Below are the code and all the weights of a small trained network. Each question names an input and a target symbol and asks about switching units off, where a switched-off unit gives its printed mean instead of its output.

import numpy as np


def w(rows, s, z=0):
    codes = np.array(rows[::2]) - 128.0
    scale = np.full(codes.shape[1], s)
    scale[-1] = z or s
    return codes * scale


def f(y):
    return np.maximum(y, 0)


def softmax(a):
    e = np.exp(a - a.max(-1, keepdims=True))
    return e / e.sum(-1, keepdims=True)


def log_softmax(a):
    a = a - a.max(-1, keepdims=True)
    return a - np.log(np.exp(a).sum(-1, keepdims=True))


def net(x, mask):
    ids = ['ΘΠΣΩαηλξτφψ'.index(c) for c in x.split()]
    T = len(ids)
    res = E[ids] + P[:T]
    u = 0
    for l in range(3):
        r = res
        for j in range(2):
            rows = slice(2 * j, 2 * j + 2)
            q, k, v = (r @ M[l][rows].T for M in (Q, K, V))
            z = softmax(np.where(np.tri(T) > 0, q @ k.T / 2**0.5, -1e9)) @ v
            o = O[l][rows]
            res = res + np.where(mask[u + j], z, o[:, -1]) @ o[:, :-1]
        u += 2
        y = f(res @ A[l][:, :-1].T + A[l][:, -1])
        res = res + np.where(mask[u : u + 4], y, B[l][:, -1]) @ B[l][:, :-1]
        u += 4
    return log_softmax(res[-1] @ U[:, :-1].T + U[:, -1])


Q, K, V, O, A, B = {}, {}, {}, {}, {}, {}
E = w([
[135,175,63],'Θ',
[50,200,165],'Π',
[165,103,89],'Σ',
[251,121,172],'Ω',
[132,117,220],'α',
[215,149,121],'η',
[156,131,117],'λ',
[133,120,212],'ξ',
[121,63,124],'τ',
[125,141,106],'φ',
[160,127,135],'ψ',
],0.025)
P = w([
[2,185,185],'0',
[51,179,155],'1',
[69,158,138],'2',
[58,154,121],'3',
[62,148,102],'4',
[70,149,102],'5',
[77,152,95],'6',
],0.0044)
Q[0] = w([
[53,179,99],'0.h1',
[82,135,250],'0.h1',
[126,216,171],'0.h2',
[87,63,137],'0.h2',
],0.023)
K[0] = w([
[74,92,3],'0.h1',
[36,47,206],'0.h1',
[119,2,69],'0.h2',
[84,237,225],'0.h2',
],0.017)
V[0] = w([
[119,191,143],'0.h1',
[145,128,108],'0.h1',
[87,9,100],'0.h2',
[174,140,101],'0.h2',
],0.012)
O[0] = w([
[134,79,120,252],'0.h1',
[130,134,146,178],'0.h1',
[92,3,105,37],'0.h2',
[117,158,146,210],'0.h2',
],0.012,0.0032)
A[0] = w([
[148,125,229,233],'0.n1',
[156,46,125,254],'0.n2',
[1,136,100,84],'0.n3',
[129,133,30,176],'0.n4',
],0.0083,0.0022)
B[0] = w([
[92,1,46,250],'0.n1',
[113,167,32,253],'0.n2',
[174,83,247,190],'0.n3',
[134,114,37,252],'0.n4',
],0.0092,0.0048)
Q[1] = w([
[94,132,106],'1.h1',
[144,159,68],'1.h1',
[6,136,134],'1.h2',
[90,69,135],'1.h2',
],0.022)
K[1] = w([
[80,104,112],'1.h1',
[184,122,71],'1.h1',
[5,152,190],'1.h2',
[124,89,173],'1.h2',
],0.016)
V[1] = w([
[158,143,50],'1.h1',
[255,140,79],'1.h1',
[131,130,172],'1.h2',
[229,166,77],'1.h2',
],0.0094)
O[1] = w([
[58,120,217,239],'1.h1',
[49,2,236,244],'1.h1',
[162,89,151,93],'1.h2',
[29,62,136,223],'1.h2',
],0.0056,0.011)
A[1] = w([
[112,206,177,102],'1.n1',
[89,127,60,110],'1.n2',
[55,164,134,33],'1.n3',
[122,1,121,4],'1.n4',
],0.0071,0.004)
B[1] = w([
[111,52,126,157],'1.n1',
[185,81,110,187],'1.n2',
[185,187,41,174],'1.n3',
[254,247,18,254],'1.n4',
],0.007,0.0082)
Q[2] = w([
[128,115,68],'2.h1',
[251,117,226],'2.h1',
[104,220,73],'2.h2',
[106,172,146],'2.h2',
],0.019)
K[2] = w([
[132,83,51],'2.h1',
[204,215,172],'2.h1',
[141,249,102],'2.h2',
[82,134,111],'2.h2',
],0.014)
V[2] = w([
[112,7,156],'2.h1',
[123,87,88],'2.h1',
[199,215,138],'2.h2',
[127,131,133],'2.h2',
],0.011)
O[2] = w([
[232,228,135,129],'2.h1',
[117,132,174,253],'2.h1',
[121,1,146,97],'2.h2',
[134,128,129,120],'2.h2',
],0.0085,0.0055)
A[2] = w([
[189,235,120,106],'2.n1',
[206,121,253,2],'2.n2',
[207,60,190,98],'2.n3',
[114,159,255,111],'2.n4',
],0.0095,0.0064)
B[2] = w([
[55,55,88,244],'2.n1',
[252,255,61,196],'2.n2',
[52,178,143,253],'2.n3',
[210,62,189,214],'2.n4',
],0.014,0.0039)
U = w([
[113,138,181,253],'Θ',
[109,135,86,181],'Π',
[2,227,62,121],'Σ',
[179,103,178,183],'Ω',
[142,216,93,112],'α',
[76,52,118,79],'η',
[118,139,117,151],'λ',
[111,137,100,53],'ξ',
[151,96,23,99],'τ',
[114,140,106,125],'φ',
[112,141,121,147],'ψ',
],0.0078,0.0051)

Each question gives the input, a string of symbols that net reads in full, and the target symbol t.
The units are the heads (2 rows each of Q, K, V and O) and the neurons (one row each of A and B). Each row of codes is followed by its name. A weight is (code - 128) times the scale printed after its matrix; where a second scale follows, it is the last column's (O, A, B and U).
mask holds one flag per unit, layer by layer, with each layer's heads first. A switched-off unit (its flag False) gives its mean, the last column of its rows in O or B, instead of its output. The means were averaged over made-up inputs and are rounded, as every weight is.
A unit's drop is (log p(t) with every unit on - log p(t) with that unit switched off) / (log p(t) with every unit on - log p(t) with every unit switched off).
The circuit of an input: a set's keep is (log p(t) with only the set's units on - log p(t) with every unit switched off) / (log p(t) with every unit on - log p(t) with every unit switched off). Starting from the 12 units with the biggest drops (on a tie, the unit counted first), units are removed one at a time, each time the one whose removal leaves the highest keep (on an exact tie, the one counted first), for as long as the keep stays at least 0.8.
circuit, biggest first: the units of the circuit, biggest drop first
most important unit: the unit with the biggest drop
top k neurons: the k neurons with the biggest drops, biggest first
k most important neurons of layer l: the k neurons of layer l with the biggest drops, biggest first
which heads matter: for each layer, one digit per head in row order, 1 if its drop is at least 0.15 and else 0, layers parted by /
input τ τ Π φ Θ ψ ξ, target η: top 3 neurons : 2.n3; 0.n3; 0.n1
input τ Θ Θ Θ Σ, target Θ: circuit, biggest first : 0.h2; 1.n4; 0.n2; 2.h1
input Ω η Θ Ω Ω Θ φ, target Θ: circuit, biggest first : 2.n4; 1.h1; 0.h2; 0.n1
input Θ τ φ, target τ: circuit, biggest first : 0.h2; 1.n4
input Ω τ Θ ψ Θ ξ, target τ: circuit, biggest first : 0.h2; 1.h1
input Π η Θ η, target η: circuit, biggest first : 2.h1; 1.h1
input Θ Π Ω Ω λ, target Ω: which heads matter : 01 / 10 / 00
input λ τ Π Π α, target η: top 3 neurons : 2.n3; 0.n3; 2.n2
input Θ ψ Ω Θ Π ξ, target η: most important unit : 1.h1
input Θ τ λ, target τ: circuit, biggest first : 0.h2; 1.n4
input Σ Ω τ, target Ω: circuit, biggest first : 2.n4; 0.h2; 0.n2; 0.n4
input ξ Ω Θ Θ ψ, target Ω: top 4 neurons : 2.n4; 0.n2; 0.n4; 1.n4
input λ Π ψ Ω Θ Θ, target η: circuit, biggest first : 1.h1; 2.h2; 1.h2
input Π Θ α Θ τ Θ τ, target Θ: top 3 neurons : 1.n4; 0.n2; 2.n4
input Π Ω Ω, target η: most important unit : 2.h1
input Θ τ Ω α, target τ: top 2 neurons : 0.n2; 0.n1
input Θ Θ Θ Θ ψ, target Θ: which heads matter : 01 / 00 / 00
input Θ Ω Ω Θ Σ, target Θ: circuit, biggest first : 0.h2; 1.h1; 1.n4; 0.n1
input ψ Θ Θ Θ Θ Θ η, target Ω: circuit, biggest first : 2.n4; 0.h2; 1.n4; 1.h1
input Ω Θ τ Θ τ, target Θ: most important unit : 1.n4
input Θ Θ Θ Ω, target α: which heads matter : 01 / 00 / 10
input Π Ω Θ α, target η: top 4 neurons : 0.n4; 0.n2; 2.n2; 1.n2
input τ ψ Ω η ξ, target τ: 3 most important neurons of layer 0 : 0.n2; 0.n1; 0.n3
input τ Ω Θ, target τ: 2 most important neurons of layer 1 : 1.n4; 1.n2
input Θ Θ τ ξ Θ Ω Θ, target τ: top 2 neurons : 0.n4; 0.n2
input Θ ψ Ω η, target Ω: top 3 neurons : 2.n4; 1.n4; 0.n2
input φ Θ φ Θ Π Ω, target η: which heads matter : 00 / 11 / 10
input ξ α Ω, target α: top 4 neurons : 1.n4; 2.n2; 0.n1; 0.n2
